Below are the code and all the weights of a small trained network. Each question names an input and a target symbol and asks about switching units off, where a switched-off unit gives its printed mean instead of its output.

import numpy as np


def w(rows, s, z=0):
    codes = np.array(rows[::2]) - 128.0
    scale = np.full(codes.shape[1], s)
    scale[-1] = z or s
    return codes * scale


def f(y):
    return y / 2 * (1 + np.tanh(0.7978845608 * (y + 0.044715 * y**3)))


def softmax(a):
    e = np.exp(a - a.max(-1, keepdims=True))
    return e / e.sum(-1, keepdims=True)


def log_softmax(a):
    a = a - a.max(-1, keepdims=True)
    return a - np.log(np.exp(a).sum(-1, keepdims=True))


def net(x, mask):
    ids = ['αβγδεζηλμστψω'.index(c) for c in x.split()]
    T = len(ids)
    res = E[ids] + P[:T]
    u = 0
    for l in range(2):
        q, k, v = (res @ M[l].T for M in (Q, K, V))
        z = softmax(np.where(np.tri(T) > 0, q @ k.T / 3**0.5, -1e9)) @ v
        res = res + np.where(mask[u], z, O[l][:, -1]) @ O[l][:, :-1]
        u += 1
        y = f(res @ A[l][:, :-1].T + A[l][:, -1])
        res = res + np.where(mask[u : u + 8], y, B[l][:, -1]) @ B[l][:, :-1]
        u += 8
    return log_softmax(res[-1] @ U[:, :-1].T + U[:, -1])


Q, K, V, O, A, B = {}, {}, {}, {}, {}, {}
E = w([
[147,87,213],'α',
[147,106,137],'β',
[157,104,150],'γ',
[160,87,176],'δ',
[149,117,131],'ε',
[85,106,162],'ζ',
[178,92,138],'η',
[152,122,112],'λ',
[125,105,166],'μ',
[156,124,100],'σ',
[229,69,116],'τ',
[169,105,122],'ψ',
[3,168,57],'ω',
],0.015)
P = w([
[254,185,76],'0',
[172,151,182],'1',
[159,154,171],'2',
[152,152,150],'3',
[128,138,167],'4',
[137,141,129],'5',
[125,131,144],'6',
[113,132,136],'7',
[116,139,102],'8',
[101,132,116],'9',
[93,127,125],'10',
[101,148,53],'11',
[94,134,92],'12',
[83,122,122],'13',
],0.013)
Q[0] = w([
[151,2,199],'0.h1',
[131,136,181],'0.h1',
[97,105,144],'0.h1',
],0.0071)
K[0] = w([
[181,139,146],'0.h1',
[56,173,150],'0.h1',
[247,160,195],'0.h1',
],0.011)
V[0] = w([
[254,80,233],'0.h1',
[119,245,214],'0.h1',
[43,95,130],'0.h1',
],0.0077)
O[0] = w([
[149,161,2,121],'0.h1',
[120,126,183,165],'0.h1',
[76,113,163,3],'0.h1',
],0.0076,0.0016)
A[0] = w([
[146,198,237,38],'0.n1',
[41,170,32,198],'0.n2',
[131,195,181,177],'0.n3',
[181,59,138,251],'0.n4',
[153,254,64,50],'0.n5',
[84,123,80,248],'0.n6',
[115,237,97,131],'0.n7',
[110,117,78,93],'0.n8',
],0.0089,0.0023)
B[0] = w([
[54,179,37,130],'0.n1',
[81,237,205,253],'0.n2',
[209,95,158,144],'0.n3',
[78,246,12,188],'0.n4',
[126,56,186,173],'0.n5',
[124,195,183,200],'0.n6',
[98,82,255,171],'0.n7',
[94,137,130,143],'0.n8',
],0.0052,0.0054)
Q[1] = w([
[135,96,137],'1.h1',
[93,1,233],'1.h1',
[34,56,11],'1.h1',
],0.0082)
K[1] = w([
[125,120,122],'1.h1',
[254,141,232],'1.h1',
[111,47,152],'1.h1',
],0.0063)
V[1] = w([
[101,208,109],'1.h1',
[174,7,139],'1.h1',
[137,228,138],'1.h1',
],0.011)
O[1] = w([
[125,27,112,210],'1.h1',
[156,254,103,3],'1.h1',
[234,22,217,241],'1.h1',
],0.0071,0.006)
A[1] = w([
[246,81,80,133],'1.n1',
[146,190,141,202],'1.n2',
[141,107,202,199],'1.n3',
[99,208,241,137],'1.n4',
[47,94,220,148],'1.n5',
[89,112,71,253],'1.n6',
[169,51,128,158],'1.n7',
[196,43,145,139],'1.n8',
],0.011,0.0065)
B[1] = w([
[66,85,191,218],'1.n1',
[88,184,44,139],'1.n2',
[152,234,189,208],'1.n3',
[214,93,147,200],'1.n4',
[157,98,150,250],'1.n5',
[254,50,87,162],'1.n6',
[164,209,158,202],'1.n7',
[141,195,175,215],'1.n8',
],0.0077,0.014)
U = w([
[220,243,128,188],'α',
[160,19,161,199],'β',
[107,108,134,30],'γ',
[175,100,107,2],'δ',
[78,105,143,52],'ε',
[63,141,140,148],'ζ',
[129,121,116,107],'η',
[36,146,161,100],'λ',
[120,136,125,107],'μ',
[57,149,147,137],'σ',
[254,73,55,187],'τ',
[165,116,98,188],'ψ',
[105,139,226,111],'ω',
],0.0098,0.0076)

Each question gives the input, a string of symbols that net reads in full, and the target symbol t.
The units are the heads (3 rows each of Q, K, V and O) and the neurons (one row each of A and B). Each row of codes is followed by its name. A weight is (code - 128) times the scale printed after its matrix; where a second scale follows, it is the last column's (O, A, B and U).
mask holds one flag per unit, layer by layer, with each layer's heads first. A switched-off unit (its flag False) gives its mean, the last column of its rows in O or B, instead of its output. The means were averaged over made-up inputs and are rounded, as every weight is.
A unit's drop is (log p(t) with every unit on - log p(t) with that unit switched off) / (log p(t) with every unit on - log p(t) with every unit switched off).
The circuit of an input: a set's keep is (log p(t) with only the set's units on - log p(t) with every unit switched off) / (log p(t) with every unit on - log p(t) with every unit switched off). Starting from the 12 units with the biggest drops (on a tie, the unit counted first), units are removed one at a time, each time the one whose removal leaves the highest keep (on an exact tie, the one counted first), for as long as the keep stays at least 0.8.
units of the circuit, in order: the units of the circuit, biggest drop first
top k neurons: the k neurons with the biggest drops, biggest first
k most important neurons of layer l: the k neurons of layer l with the biggest drops, biggest first
drop of u: that unit's drop, to one decimal
input τ ω ω τ ω τ, target ω: units of the circuit, in order => (1.n1 1.n8)
input ε ω ζ, target α: most important neuron of layer 1 => (1.n1)
input ζ τ ω ψ ω β α ζ ω μ, target α: 3 most important neurons of layer 1 => (1.n1 1.n7 1.n8)
input τ τ β ω ω ω μ ζ ω λ ω η, target ω: units of the circuit, in order => (1.h1 1.n8 1.n1 1.n7)
input ψ ζ λ ω ω ε ω ω ω ω ε ψ, target ω: top 2 neurons => (1.n4 1.n8)
input ω δ τ ζ ψ τ η σ μ σ ω ω τ, target ω: top 4 neurons => (1.n1 1.n8 1.n7 0.n2)
input λ η ω τ ζ, target α: 2 most important neurons of layer 1 => (1.n1 1.n5)
input ψ ζ τ μ τ, target τ: 3 most important neurons of layer 0 => (0.n2 0.n4 0.n6)
input σ τ τ ω λ ω ε σ ω ω μ σ, target ω: 2 most important neurons of layer 1 => (1.n4 1.n8)
input γ τ ζ η β ω ω λ σ ω ω ω, target ω: top 4 neurons => (0.n2 1.n3 0.n4 0.n6)
input τ τ ω σ ω δ ψ τ ω ω η λ, target ω: top 3 neurons => (0.n2 1.n4 1.n8)
input λ τ ω ω δ, target α: top 3 neurons => (1.n7 1.n8 1.n5)
input ζ ζ ψ η η τ η, target τ: 3 most important neurons of layer 1 => (1.n3 1.n6 1.n8)
input ψ ζ γ τ μ η, target τ: units of the circuit, in order => (0.h1)
input ω η ω, target β: 2 most important neurons of layer 0 => (0.n2 0.n1)
input σ ω τ ε η η ψ ζ ω ω ω ω η, target ω: drop of 1.h1 => 1.0
input ω τ σ β ω ψ ω σ η δ ω, target β: drop of 1.n5 => 0.4
input η ψ ω μ ω ω δ, target α: drop of 1.n8 => 0.6
